(in the rows, 128 means zero)
Each row is followed by its class.
[146 143 132 131 118 139 128 128 129  97 123 106 186 111 152 142  92 114
 138 127 150 141 137 132 128  99 141 115 121  63 139 156 106 132  74 122
 135 147 114 125 178 125 156 125 132 145 138 120 115] => <143>
[120 125 107 104 150 122 157 155 132 113 140 101 180 111 157 119 115 131
 127 144 135 155 140 153 145  83 121 139 121  89 130 104 121 141  96 129
 127 106 141 124 161 136 140 135 152 155 140 122 125] => <147>
[105 142  48  56 137  83 143 185 147 128 152 142 180 109 159 122  78 156
 182  69 230 170 154  91 192 104  76 136 106 112 171 163 104  81  17  99
 109  95 137  94 252  50  88 143 148 203 176 132 200] => <102>
[133 120 119 107 137 135 123 119 127 143 110 118 158 110 111 100 162 117
 129 165 105 144 150 152 119 147 109 161 135  87 144 125 103 141  79 134
 120 112 121 132 130  99 144 141 165 157 128  82 124] => <188>
[110 162 153 172 157 132 111 114 104 102 175 126 108 109 129 114 116 148
 124 121 119 156 104 122 125  90 143  98  82 128 140 141 158 150 159 179
 140 119 113 100 119 157 120 111  91 151 172 156 104] => <23>
[129 149 132  84 115 116 110 106 141 107 152 124 143  75 140 108 126 114
 126 127 130 133  81 136 126 104  95 110  83 158 107  82 106 149 127 132
 110  46  95  76 130 133  85 117 114 178 133 190 139] => <186>
[123 123 146 158 140 118 106 118 131 110 135  70 124 122 107 120 109 145
 141 126 145 148 127 118 112 114 129 107 141  92 132 159 125 116  77 134
 137 145 117 101 184 130 120 130 118 143 155 107 122] => <23>
[130 141 122 166 151  91 101 120 128 112 165  95 127 115 136 122 116 163
 136 119 122 151  99 114 146  65 117  95 122 121 129 131 142 148 130 162
 153  90 124  81 141 126 121 120 117 134 158 154 141] => <23>
[121 149 123 145 156 122 111 128 123 122 177 144 111 130 120 112 120 155
 135 133 126 152  95 133 117  82 132 102 101 129 129 119 159 144 145 139
 123 116 136  71 103 170 102 124 108 131 150 156 123] => <23>
[134 128 129  97 130 112 125 126 133 110 132 101 193 105 140 147 138 126
 130 102 139 126 120 118 137 109  96 119 123  92 151 148 110 120  92 135
 130 110 128 116 166 124 136 113 136 176 133 102 129] => <94>
[105 147 136 111 142 142 103 142 136  91 141 139 143 111 150 143 139 140
 143  76 137 170 135 105 166 101  93 123 121 136 149 176 156 115 112 173
 139  98 119  86 120 127 112  87  89 170 145 157 134] => <143>
[116 146 136 145 135 135 117 146 123 117 151 150 108 122 144 138 124 131
 139 111 126 166 114 124 137  93 141 120 114 137 128 145 147 125 132 159
 132 129 132  74 123 147 119 121 102 136 158 154 106] => <143>
[101 127 128 174  83 181  84  93  99 113  25  77 112 126  92 127  75 123
  94  99 167 125 126 120 119 133 131 159 162 144 110 224 109 118 105 135
 167 162 114 162 157 173 119 136 163 161 138 121 141] => <186>
[106 120 122 155 136 112 147 122 102 109 116 124 137 148 153 135 155 133
 120 148 109 133 122 140 172  92 108 137 109 155 127 112 101 125 147 160
 144 107 115 159 149 134  98 131 144 172 149 205 122] => <23>
[151 121 121 129 130 112 135 119 124  94 150  89 188 121 142 126 106 154
 132 146 129 131 108 144 112  79 124 110  95 103 162 141 117 138 103 141
 129 123 110 133 176 134 134 130 138 156 147 132 122] => <23>
[112 136 129 114 135 125  88 111 121 123 128  99 176 109 124 133 141 129
 110 112 120 129  92 149 157 126  94 143 118 148 149 153 129 146  96 171
 121  88 120 103 134 116 121  81 131 215 164 147 126] => <94>
[123 134 148 153 155 106 101 130 129 132 138 138 136 111 120 140 117 142
 140 110 134 164  99 109 144  77 121 102 111 130 135 132 147 131 155 152
 144 114 137  78 136 149 127 114 115 139 158 126 116] => <94>
[121 136 119 132 108 142 127 126 129 110 134 101 154 104 127  97 100 139
 110 135 144 149 100 156 105  94 160 125 103 135 103  88 118 183 130 131
 102  82 133  78 137 152 117 128 105 146 148 180 110] => <147>
[ 98 122 120 168 125 116 138 116 114 121  89 150 148 157 110 142 137 135
 109 156 147 119 103 134 147  98 117 143  98 142 117 130  91 153 158 127
 135 116 116 125 133 142 115 178 156 146 135 170  97] => <188>
[116 118 130 117 138 143 136 131 128 115  93 101 161 132 136 142 121 133
 124 139 135 140 139 147 115 125 120 142 133  99 142 160 128 139  87 122
 137 113 122 131 140 116 146 131 132 147 124  98 110] => <188>
[120 151 122 135 146 105 113 129 135 126 163 132 110 110 126 144 135 147
 132 107 118 150 128 100 132  86 106 111 106 129 124 151 151 130 147 153
 140 119 116  96 118 141 133 111 104 149 158 147 124] => <102>
[120 129 109 119 120 118 126 128 146  94 118 111 189 107 153 138 139 132
 135 116 114 128 147 127 145 100  94 130 142 109 142 156 121 119  85 144
 133 107 128 132 147 110 133 109 141 181 132 110 122] => <143>
[120 150 131 148 116 125 134 105 114 128 127 146 138  98 105 114 142 136
 105 162 138 155  99 165  83 108 120 153 109 161 144 128  95 187 101 158
 119 101 116 111 144 138 115 137 144 166 164 163 113] => <188>
[123 138 138 122 119 133 112 144 125 118 151 104 165 115 138 134 121 126
 139 145 133 143 113 124 102  92 137 132 114  88 141 150 118 127  92 137
  98 142 111 109 158 139 127 131 126 145 133 134  98] => <6>
[120 118 118 139 125 131 143 112 112 133  96 133 156 139 107 132 140 118
 100 146 134 126 111 141 140  96 117 132 122 143 124 118 115 135 135 136
 115 153 112 140 138 139 118 150 148 145 126 186 125] => <73>
[176 111 124 183 122  84 123  89 120 122 128  65 155 111 157 121 149 119
 110 133 151 159 106 150 117 119 119 111 109 101 124  79  86 163 100 146
 165  97 137  84 172 116 161  90 111 146 196 185 146] => <143>
[110 112 125 134 140 116 141 149 132 119 135  88 168  94 128 127 114 133
 134 142 128 133 126 145 135 113 125 119 120  89 141 159 114 138  89 142
 132 145 145 142 154 134 150 142 133 131 134 107 119] => <147>
[123 125 149 118 121 115 119 133 126 127 123 102 198 117 127 125 132 121
 130 119 141 139 123 133 126 114 121 114 126  94 164 150 111 116  87 130
 123 117 127 115 171 129 132 129 132 165 137 105 111] => <94>
[136 124 117 113 130 100 123 131 138 121 137  95 182  98 132 140 124 122
 139 164 118 131 116 146 104 102 119 127 119  94 151 149 100 140  86 141
 121 126 127 116 151 134 136 137 153 143 148 101 125] => <6>
[ 99 150 151 142 143 104 115 152 119 128 153 124 125 115 154 126 106 141
 135 128 151 160  79 122 138  87 119 116  92 138 120 142 141 136 119 144
 130 105 120  68 153 163 127 139 116 144 155 165  98] => <186>
[122 141 120 151 148 116 114 125 124 108 170 113 109 109 135 118 128 158
 129 106 122 158 100 115 151  72 111 102 109 136 135 133 154 120 127 164
 145 108 120 103 122 146 109 107 112 150 144 167 130] => <23>
[ 97 113 124 158 124 126 132 112 109 128  80 134 153 151 110 137 149 126
 107 145 149 135 124 136 157 118 102 146 122 143 131 144  91 147 117 147
 141 113 110 142 151 107 120 156 145 159 143 164 119] => <188>
[ 97 158 119 147 144  71 108 122 125 130 136 124  72  89 135 151 134 135
 136  90 138 148 109 106 147  93 103 111 162 147 115 198 163 150 141 154
 149  96 112  75 134 139 150 135 104 161 142 156 134] => <186>
[131 141 134 171 110 138 133 126 137 128 117  83 167 123 131 141  84 146
 112 137 128 140 150 122 103  87 165 142 119  68 129 157 126 139 113 117
 148 144 128 161 163 156 178 138 155 142 136  94  96] => <102>
[ 86 123 117 159 102 106 149 116 119 101  76 124 138 131 102 131 146 142
 111 141 132 126 134 155 122  88 118 135 124 162 114 122  90 157 153 129
 114 145 124 164 122 163 100 148 140 182 136 198 116] => <102>
[ 99 141 118 132 119 130 127 117 133 121 134 152 162  97 116 122 149 151
 109 156 142 139  94 142 134 119 112 140  87 161 117  98  98 192 124 158
 113  72 133  81 115 125 112 132 118 153 148 173 112] => <188>
[123 120 119 118 122 105 119 133 134 130 141  90 179 113 150 131 119 123
 125 129 134 120 128 140 130  97 122 120 130  92 164 171 127 132  84 152
 118 141  95 141 152 123 142 132 144 154 134 108  96] => <12>
[144 132 114 129 117 131 129 120 114 129 137  76 160 137 142 125 137 133
 117 120 128 122 139 149 130  99 128 112 136  72 157 185 121 125  65 149
 125 137 121 148 150 106 125 139 147 155 141 107 113] => <23>
[143 134 108 132 123 118  94 101 146 111 134 105 152  69 118 130  77 148
 120 125 151 108  84 119 185  92 130 116  84 151 135  92 130 155 137 148
  93 119 102  82 121 114 127 124 129 136 141 138 151] => <73>
[125 157 118  95 128 126 134 134 139  94 129 119 148  85 132 123  89 144
 135 151 131 150 117 154 103  94 132 129 102 136 123  92 118 160 111 116
  99 111 111 105 149 146 114 118 115 185 140 167 108] => <102>
[142 153 122 143 113 127 108 102 113 116 112 122 177 108 127 123  98 115
  99 133 158 144  78 167 166 103 132 115 110 122 143 127  91 180  85 157
 119 105 123 109 128 128 122 138 127 160 143 189 118] => <143>
[145 120 133 104 124 124 126 122 126 118 113  99 205 122 132 138 105 127
 125 108 146 134 129 126 118 120 124 125 143  95 158 158 113 131  84 139
 128 125 116 141 182 126 155 113 145 161 135  92 120] => <94>
[112 112 118 169 113 127 157 106 112 132  81 148 143 142  97 136 129 124
 110 152 139 126 123 123 133  92 132 143 121 158 110 115 100 136 142 129
 130 139 126 151 148 144 121 160 151 134 131 174 134] => <73>
[128 154 130 140 141 129 101 135 130 111 158 138 112 107 137 147 107 136
 137 102 139 155 110 108 146  89 125 102 126 122 131 147 155 127 133 154
 136 128 126  76 120 142 116 108 101 139 147 155 116] => <143>
[160 173 127  98  78 123 124 174 132 158 249 202 158  93 125 132 154 123
 154 166 180 109 137 168 185  61 159  26  49  86 143 151 137 176 145  90
  89 220 138  47 134 174 116 187  93  60 137 131 149] => <147>
[116 118 115 144 123 151 144 103 107 122  79 149 148 138  91 140 138 113
 101 142 131 120 122 136 139 124 114 142 127 166 126 100 107 132 145 129
 130 147 109 151 130 132 111 143 141 151 126 188 151] => <73>
[125 141 145 204 161  59 122 118 116 133 165  97  67  96 137 143 107 136
 117 156 159 148  94 126 170  30 162 109  80  96  85  83 149 129 204 135
 138 158 127  97  73 213 125 118 128 114 171 171  94] => <6>
[126 130 142 121 114  99 130 138 126 114 146  90 184  95 156 133 127 122
 137 136 110 135 121 147 102 109 139 126 114  94 150 157 108 129  83 152
 113 134 103 137 153 136 147 132 134 143 144 101 107] => <6>
[106 129 130 141  98 144 118 117 113 106  98 144 164 146 113 137 128 115
 105 133 145 122 125 125 167 121 124 133 136 144 117 133  95 133 129 138
 120 134 118 138 147 138 103 141 132 162 127 180 117] => <143>
[132 127 120  98 114  96 117 131 131 118 156  68 191 105 163 131 112 121
 120 137 133 120 106 150 131  92 124 127 118  93 156 172 115 133  76 154
 113 116 112 134 158 131 133 127 149 155 136 117 123] => <6>
[103 118 131 147 150  86 129 142 139 134 143 154 114 119 145 154 123 131
 153 122 128 153 106 127 122  51 131 121 108 136 120 166 139 133 133 153
 125 142 109  90 123 152 132 142 109 101 155 133 109] => <12>
[103 102 113  69 146 147 118 133 152 116 206  91 154 109 130 127 129 125
 161 163 111 131 115 143  68 105 148 134  84 101 139  81 159 142 128 155
  77  76 126  72  82 103  88  97  72 175 128 142 121] => <6>
[121 136 124 130 148 134 136 105 129 113 124 131 145 110 125 114 130 125
 119 142 131 149  87 143 110  87 115 141  82 149 126 102 123 166 122 150
 109  90 125  86 134 133 124 121 119 156 151 186 132] => <73>
[128 137 143 172 145 113 119 133 125 126 156 133 121 114 139 120 127 148
 120 106 120 163 110 125 135  82 117 117 120 147 118 116 141 154 146 160
 146 105 134 107 137 146 137 118 116 109 161 137 135] => <147>
[134 163 128 116 127 105 116 100 137 101 154 112 134  93 111 110 129 137
 119 139 133 126 104 153  96 101 114 124  81 136 132 129 119 170 126 133
 101 101 103  96 126 149 121 113 109 188 161 174 114] => <102>
[133 147 112  98 127 132 129 125 126 115 137 132 151  95 144 120 147 136
 109 146 125 150 104 155 128 111 108 148 104 146 127  89 108 172 117 146
 116  81 112  88 134 120 118 120 141 164 146 165 122] => <188>
[ 93 104 119 165 123 111 137 116 110 118  91 133 169 128 115 147 159 131
 109 154 123 139 117 133 157 100 101 140 101 140 132 136  81 160 135 160
 139 126 116 142 145 126 134 154 163 164 152 154 120] => <188>
[ 86 115 102 119 107 125 151 127 135 106  97 136 144 126 104 129 141 124
 127 156 114 127 151 152 118  97 121 131 122 154 115 102  94 150 155 116
 113 132 134 159 122 155  91 141 146 177 124 182 144] => <102>
[120 144 120 115 117 125 102 115 135 118 139 128 167  93 133 105 150 121
 115 159 112 149 101 161 135 102 124 141  95 146 121 101 104 190 128 163
  84  90 132  91 124 140 113 111 139 170 167 157 128] => <6>
[128 146 124 126 131 137 113 116 110 119 101 119 143 116 141 126 111 121
 103 153 119 146  87 158 124 105 120 161 135 159 107 108  98 177  89 162
 130 103  99 115 144 137 124 118 137 160 148 178 100] => <12>
[120 148 138 131 110 110  87 143 120 125 157  76 180  96 134 134 115 145
 150 125 128 115 141 132 126 140 140 117 135  72 149 185 159 106  96 133
 121 171  80 136 156 108 136 118 106 181 133 108  94] => <6>
[105 185 139 157 148 222  98  96 113  86  96 138  79  94  84 113 137 101
 113 130  96 154 131 170  68 133 161 163 121 107 125 133 144 190 185 148
 115 117 152 100  41 160 104  92 118 200 154 173 114] => <143>
[110 123 112 103 130 126 117 137 143 107 128  96 205 109 145 149 135 146
 130 130 129 125 128 129 146 106  96 133 112  88 159 180 119 154 102 155
 133 105 107 120 154  96 148 137 151 165 127 112 120] => <188>
[114 148 147 157 146 125 102 131 130 117 171 136 120 107 135 136 118 128
 148 143 133 161 102 129 106  63 139 108  97 125 139 131 152 147 162 159
 125 135 111  87 137 144 115 124  94 130 155 162 114] => <6>
[137 152 115 125 162 164 134 142 107 110 159 139  97 115 130 106  89 126
 142 139 148 174 111 132  96  79 146 112  92 118 104 140 140 155  99 145
 126 146 128  71 148 159 148 105  93 112 180 153 107] => <147>
[139 119 146 137 123 109 138 148 129 115 132  74 164 126 149 121 133 145
 117 108 149 136 129 126 142 114 121 126 115  90 140 144 123 111 104 115
 129 112 132 119 170 141 148 142 122 138 133 113 100] => <147>
[129 135 118 149 129 103 120 124 125 118 118  92 181  97 135 142 112 161
 118 119 148 129 119 137 144 110 113 138 122 101 157 165 127 130  86 139
 154 125  93 127 132 109 164 131 137 144 138 106 119] => <188>
[128 130 117 123 117 118 103 111 133 119 121  90 152  95 133 108 143 122
 123 156 109 142  99 159 112  87 118 132 117 132 122 110  91 164  97 175
 104  93 132  94 116 123  99 128 141 149 161 133 119] => <6>
[108 111 140 123 113 151 105 129 124  94 146  52 191  96 108  96  71 119
 126 161 159 114 106 168 124 125 156  89  88  94 144 142 107 183  93 133
 110 137 131 121 171 121 125 126  98 142 142 150 140] => <147>
[122 119  98 124 146 134 126 131 129 102 135  71 157 111 118 117 143 149
 140 143 104 146 111 140 124  85 105 118 116  81 148 163 112 139  74 166
 136 125 142 122 135 127 121 134 155 174 133 136 117] => <23>
[ 98 135 118 175 118 175 117 116 110 125  82 165 176 174  97 117 111 132
 118 171 129 150 123 135 160  84 139 134  63 154 128 177 115 121 141 119
 149 109 119 117 143 170 114 128 141 161 181 201 108] => <23>
[159 112 163 107  97  39 182 105 153 107 165  75 187  87 172 145 141 121
 118 114 130  97 122 178 102  89 115 123 103 106 148 131 103 125 100 107
 142  97  91 182 150 164 155 144 160 147 114  84 162] => <186>
[142 161 155 141 148 102 106 116 136 122 147 123 120  96 128 141 119 145
 130  82 151 156 115 121 116  73 123 106 129 115 133 141 163 130 171 142
 151 111 116  92 122 165 113  95 116 152 152 144 117] => <94>
[ 98 128 147 137 103 124 147 120 118 132 101 170 177 158 111 119 146 117
 100 146 123 144 126 154  99 127 133 158 152 167 119 110  76 161 124 157
 100 125 119 179 152 161  92 164 171 144 136 146 112] => <6>
[ 93 118 102 144 118 126 147 120 118 110  95 130 144 122 109 125 119 119
  99 137 160 123 124 141 170 103 128 129 124 148 119 112 105 141 163 121
 115 126 124 151 133 158 107 150 132 164 121 208 120] => <147>
[101 139 131 150 152 131 123 141 127 114 163 135 126 118 144 125 116 143
 134 104 137 155 117 111 134  84 122 117 103 131 132 136 155 134 151 163
 136 105 119 101 132 148 126 122  95 132 144 161 107] => <147>
[114 121  99 178 128 133 154  91 151 120 111 126 148 166 135 105 178 123
  93 175 156 121 104 160 143  45 109 136  87 123 105  74  92 219 138 152
 102  88 153 136 106 153 134 134 161 164 132 204  62] => <12>
[102 120 118 142 111 135 144 128 122 125  95 142 143 148 111 137 120 134
 111 137 130 139 139 131 133 105 126 147 117 161 112 110 101 126 127 118
 122 130 128 154 147 141 109 138 138 162 145 157 129] => <102>
[133 127 126  84 131 110 116 134 139 120 142 112 210 109 130 137 110 135
 130 108 148 123 120 114 144 108 106 115 125  97 158 165 126 112 100 135
 120 125 119 123 172 127 134 115 147 168 132  94 118] => <94>
[138 144 132 125 132 128 110 107 120 120 121 123 164 111 122 117 118 127
 117 124 146 145  88 149 119 100 129 119 107 129 130 104 112 164 127 150
 114 103 122  86 146 135 117 115 124 172 160 157 101] => <94>
[126 129 116 122 130 120 131 130 131 111 122 104 202  99 137 138 108 145
 128 146 139 132 123 149 130 104 120 129 112  82 152 152 112 164  94 137
 140 125 109 138 147 112 158 141 152 145 124 111 124] => <188>
[128 112 138 117 115  98 115 132 133 118 160  92 205 102 154 138 138 126
 139 145 123 126 117 149 116  98 117 110  95  88 155 145 114 134 101 152
 107 150 111 135 166 122 124 133 130 153 145 103 123] => <6>
[ 88 148 120 152 144 174 108 148 129 115 142 143 113 106 123 120 103 137
 118 110 141 148 100 103 170 108 128 111  96 143 121 145 153 124 151 149
 147 116 144  92 118 155 120 129  89 121 127 167 107] => <147>
[135 158 130 104 138 130  99 130 124 129 165 138 114 107 139 127 125 126
 116  98 137 152 108 103 129  97 101 100 114 135 126 133 160 130 173 133
 130 104 107  70 121 161 115 105 124 143 150 165 139] => <186>
[143 156 136 104 130 119 114 133 139 110 133 134 131 101 143 133 121 130
 113 140 139 124  80 126 190 137 114 132  88 138 126 120 111 140 134 117
 115  97  87  93 161 135 142 148 140 150 113 169  80] => <188>
[131 129 123  99 123 114 130 124 130 102 135  99 209 102 131 123 100 139
 132 113 168 133 114 134 102  97 127 114 127  91 154 138 123 135  98 128
 114 131 113 124 183 130 137 117 122 180 123 126 109] => <94>
[ 91 118 121 150 115 136 119 121 109 103 110 121 161 128 113 139 127 129
 127 153 140 131  99 128 149  79 125 124  96 133 124 149 105 134 140 175
 132 153 100 154 126 146 100 153 117 161 118 199  93] => <6>
[ 99 106 126 146 144 145 133 111 125 133  91 146 169 137  80 143 115 126
 109 167 128 136 106 124 140  99 108 135 108 162 122 132 118 137 131 147
 133 135 130 132 152 134 109 142 145 150 145 165 132] => <73>
[109 132 121 118 128 111 117 123 130 122 139 113 139  92 132 109  96 120
 140 163 136 141 102 160 117  89 142 120 108 140 127 124 125 167  90 148
  99 107  98 103 144 118 111 115 102 170 151 170  92] => <12>
[119 137 144 133 116 141 112 131 134 115 151  87 194 106 137 144 124 127
 125 136 133 109 117 132 122 120 125 138 100  73 168 187 113 124  82 155
 121 149 120 157 150 126 139 139 143 151 125  85 106] => <6>
